Below are the code and all the weights of a small trained network. Each question names an input and a class and asks about switching units off, where a switched-off unit gives its printed mean instead of its output.

import numpy as np


def w(rows, s, z=0):
    codes = np.array(rows[::2]) - 128.0
    scale = np.full(codes.shape[1], s)
    scale[-1] = z or s
    return codes * scale


def f(y):
    return np.maximum(y, 0)


def log_softmax(a):
    a = a - a.max(-1, keepdims=True)
    return a - np.log(np.exp(a).sum(-1, keepdims=True))


def net(x, mask):
    res = np.array(x, float).reshape(1, 6) / 4 @ E
    y = f(res @ A[0][:, :-1].T + A[0][:, -1])
    res = res + np.where(mask, y, B[0][:, -1]) @ B[0][:, :-1]
    return log_softmax(res[-1] @ U[:, :-1].T + U[:, -1])


A, B = {}, {}
E = w([
[136,50,136,125,128,112],'x0',
[154,158,144,219,206,118],'x1',
[162,134,5,114,142,134],'x2',
[194,130,133,161,77,155],'x3',
[94,193,149,149,67,152],'x4',
[67,85,110,138,50,34],'x5',
],0.012)
A[0] = w([
[143,29,51,77,67,105,155],'N1',
[208,100,155,171,118,127,122],'N2',
[115,122,131,107,140,124,51],'N3',
[151,154,156,115,119,194,42],'N4',
[56,72,223,62,145,131,91],'N5',
[104,147,151,124,54,118,193],'N6',
[146,155,129,167,12,134,125],'N7',
[66,139,131,165,145,119,205],'N8',
[191,60,200,184,131,117,88],'N9',
[75,50,111,197,165,57,142],'N10',
[224,141,113,136,189,212,172],'N11',
[112,177,21,204,131,104,251],'N12',
],0.011,0.0029)
B[0] = w([
[51,64,162,24,66,78,226],'N1',
[199,114,144,179,167,119,177],'N2',
[142,141,104,137,131,123,135],'N3',
[88,153,156,125,137,164,173],'N4',
[135,161,168,174,96,83,210],'N5',
[107,185,111,180,91,120,188],'N6',
[100,149,101,248,35,115,193],'N7',
[146,144,193,129,134,120,170],'N8',
[188,90,173,186,153,68,195],'N9',
[149,104,148,110,112,61,202],'N10',
[196,216,108,119,179,183,248],'N11',
[200,110,157,153,167,58,206],'N12',
],0.011,0.014)
U = w([
[208,173,42,148,198,188,101],'0',
[133,170,185,42,172,220,127],'1',
[78,88,84,153,155,176,5],'2',
[98,74,97,145,144,170,3],'3',
[106,75,77,12,93,76,132],'4',
[78,174,131,153,56,152,168],'5',
[162,145,182,174,133,63,245],'6',
],0.011,0.0039)

Each question gives the input, the list of numbers given to net, and the class t.
The units are the neurons (one row each of A and B). Each row of codes is followed by its name. A weight is (code - 128) times the scale printed after its matrix; where a second scale follows, it is the last column's (A, B and U).
mask holds one flag per neuron, in row order. A switched-off neuron (its flag False) gives its mean, the last column of its row in B, instead of its output. The means were averaged over made-up inputs and are rounded, as every weight is.
A unit's drop is (log p(t) with every unit on - log p(t) with that unit switched off) / (log p(t) with every unit on - log p(t) with every unit switched off).
The circuit of an input: a set's keep is (log p(t) with only the set's units on - log p(t) with every unit switched off) / (log p(t) with every unit on - log p(t) with every unit switched off). Starting from all 12 units, units are removed one at a time, each time the one whose removal leaves the highest keep (on an exact tie, the one counted first), for as long as the keep stays at least 0.8.
units of the circuit, in order: the units of the circuit, biggest drop first
k most important neurons: the k neurons with the biggest drops, biggest first
drop of u: that unit's drop, to one decimal
input [2,4,-8,6,-8,-6], class 0: units of the circuit, in order => [N11]
input [0,-2,-4,-2,4,-3], class 5: units of the circuit, in order => [N12 N9]
input [-3,2,-1,-8,-4,-3], class 1: 3 most important neurons => [N7 N9 N12]
input [-6,-8,-2,6,-3,-6], class 1: 2 most important neurons => [N4 N12]
input [-5,1,2,2,7,6], class 5: 2 most important neurons => [N7 N9]
input [0,6,6,4,-5,1], class 0: 2 most important neurons => [N11 N5]
input [2,-4,4,4,8,-6], class 0: 2 most important neurons => [N1 N11]
input [3,5,-4,1,-6,-5], class 0: 2 most important neurons => [N11 N1]
input [-7,2,1,0,-8,1], class 0: units of the circuit, in order => [N1 N5]
input [-2,-7,-8,-7,2,1], class 5: 3 most important neurons => [N12 N9 N6]
input [0,1,7,-8,7,-2], class 0: 2 most important neurons => [N1 N5]
input [6,0,-2,-3,2,-8], class 0: 2 most important neurons => [N1 N11]
input [3,-4,-5,-8,8,-3], class 5: 2 most important neurons => [N12 N9]
input [-3,-6,-8,2,-7,-8], class 1: units of the circuit, in order => [N11]
input [1,3,-4,1,6,-5], class 0: drop of N5 => 0.1
input [2,0,7,5,0,5], class 4: drop of N1 => 0.6
input [-2,-1,5,-2,2,5], class 4: drop of N1 => 0.3
input [-2,4,-6,-4,8,5], class 5: drop of N6 => 0.4
